Below is a small trained network, with its code and all its weights. Each question gives an input and a class and asks what happens when units are switched off, that is, made to give their printed mean instead of their output.

import numpy as np


def w(rows, s, z=0):
    codes = np.array(rows[::2]) - 128.0
    scale = np.full(codes.shape[1], s)
    scale[-1] = z or s
    return codes * scale


def f(y):
    return np.maximum(y, 0)


def log_softmax(a):
    a = a - a.max(-1, keepdims=True)
    return a - np.log(np.exp(a).sum(-1, keepdims=True))


def net(x, mask):
    res = np.array(x, float).reshape(1, 7) / 4 @ E
    y = f(res @ A[0][:, :-1].T + A[0][:, -1])
    res = res + np.where(mask, y, B[0][:, -1]) @ B[0][:, :-1]
    return log_softmax(res[-1] @ U[:, :-1].T + U[:, -1])


A, B = {}, {}
E = w([
[104,169,133,70,131,131,149,139,159,155,95],'x0',
[154,92,160,144,159,138,112,7,126,166,112],'x1',
[205,249,101,113,178,218,117,68,163,186,83],'x2',
[127,89,91,126,140,96,146,171,129,147,111],'x3',
[110,113,210,191,107,143,186,136,127,97,113],'x4',
[88,222,222,157,125,208,69,114,39,94,144],'x5',
[182,125,151,212,146,130,209,139,162,76,70],'x6',
],0.012)
A[0] = w([
[52,110,142,83,105,134,94,167,109,67,175,205],'n0',
[159,33,92,125,165,79,110,132,121,142,117,147],'n1',
[154,236,74,93,140,154,156,70,136,127,145,133],'n2',
[70,189,119,101,149,124,125,130,137,145,94,160],'n3',
[66,164,118,69,112,111,45,175,89,142,203,127],'n4',
[103,75,92,94,129,36,157,254,195,112,127,142],'n5',
[107,56,79,127,105,44,138,152,158,119,100,204],'n6',
[212,41,101,122,104,116,132,72,115,180,93,98],'n7',
[190,175,112,117,215,182,96,109,192,214,84,150],'n8',
[95,93,104,151,164,50,186,78,123,56,144,251],'n9',
[160,62,114,142,153,39,103,78,186,153,112,98],'n10',
[131,62,116,128,129,135,104,110,160,135,154,108],'n11',
],0.0097,0.0033)
B[0] = w([
[50,144,148,206,90,43,155,188,90,116,172,211],'n0',
[183,116,135,135,113,77,112,169,185,122,168,188],'n1',
[128,146,101,116,80,167,188,91,114,139,163,220],'n2',
[85,167,132,77,129,134,106,90,105,115,153,172],'n3',
[84,164,59,181,77,82,138,108,142,199,163,226],'n4',
[149,51,79,52,64,96,213,177,77,81,1,246],'n5',
[136,39,111,68,147,94,144,133,127,112,129,215],'n6',
[156,123,143,137,165,84,119,88,204,128,202,183],'n7',
[195,208,76,78,90,157,99,59,159,130,145,249],'n8',
[153,71,152,151,175,111,131,150,156,106,106,190],'n9',
[149,87,128,141,173,85,89,80,171,158,123,189],'n10',
[112,82,184,162,131,101,116,75,149,162,132,157],'n11',
],0.0099,0.019)
U = w([
[187,37,81,70,86,111,189,206,130,110,24,30],'0',
[225,219,68,68,111,239,125,58,157,178,129,254],'1',
[31,148,90,164,91,78,113,162,99,198,168,37],'2',
[228,46,110,144,226,99,98,117,192,161,178,33],'3',
[126,130,255,246,151,229,136,150,82,47,85,216],'4',
],0.0084,0.003)

Each question gives the input, the list of numbers given to net, and the class t.
The units are the neurons (one row each of A and B). Each row of codes is followed by its name. A weight is (code - 128) times the scale printed after its matrix; where a second scale follows, it is the last column's (A, B and U).
mask holds one flag per neuron, in row order. A switched-off neuron (its flag False) gives its mean, the last column of its row in B, instead of its output. The means were averaged over made-up inputs and are rounded, as every weight is.
A unit's drop is (log p(t) with every unit on - log p(t) with that unit switched off) / (log p(t) with every unit on - log p(t) with every unit switched off).
The circuit of an input: a set's keep is (log p(t) with only the set's units on - log p(t) with every unit switched off) / (log p(t) with every unit on - log p(t) with every unit switched off). Starting from all 12 units, units are removed one at a time, each time the one whose removal leaves the highest keep (on an exact tie, the one counted first), for as long as the keep stays at least 0.8.
units of the circuit, in order: the units of the circuit, biggest drop first
top k neurons: the k neurons with the biggest drops, biggest first
drop when u is switched off: that unit's drop, to one decimal
input [-8,6,-8,-2,1,4,8], class 4: units of the circuit, in order => [n8 n5]
input [-5,4,-5,2,-5,-8,1], class 3: top 4 neurons => [n7 n10 n1 n11]
input [-5,2,1,7,4,1,1], class 3: top neuron => [n5]
input [-1,0,-5,6,-7,6,4], class 2: top 2 neurons => [n5 n0]
input [-8,6,-5,8,-8,-7,1], class 3: top 2 neurons => [n7 n10]
input [7,5,-3,-7,2,-1,-4], class 2: units of the circuit, in order => [n8 n5]
input [6,2,0,-7,3,7,3], class 4: top 2 neurons => [n8 n4]
input [3,7,6,1,-3,-8,8], class 3: top 2 neurons => [n7 n10]
input [-4,-7,5,-8,6,0,8], class 4: units of the circuit, in order => [n8 n5]
input [-4,7,0,1,-4,4,-7], class 2: top 2 neurons => [n4 n8]
input [-3,0,-1,-8,-7,-4,-8], class 2: drop when n4 is switched off => 0.2
input [8,8,4,-6,0,-8,7], class 1: drop when n8 is switched off => 7.3
input [-1,7,-5,8,-2,-4,8], class 3: drop when n7 is switched off => 1.2
input [6,6,1,7,-5,-7,7], class 3: units of the circuit, in order => [n7]
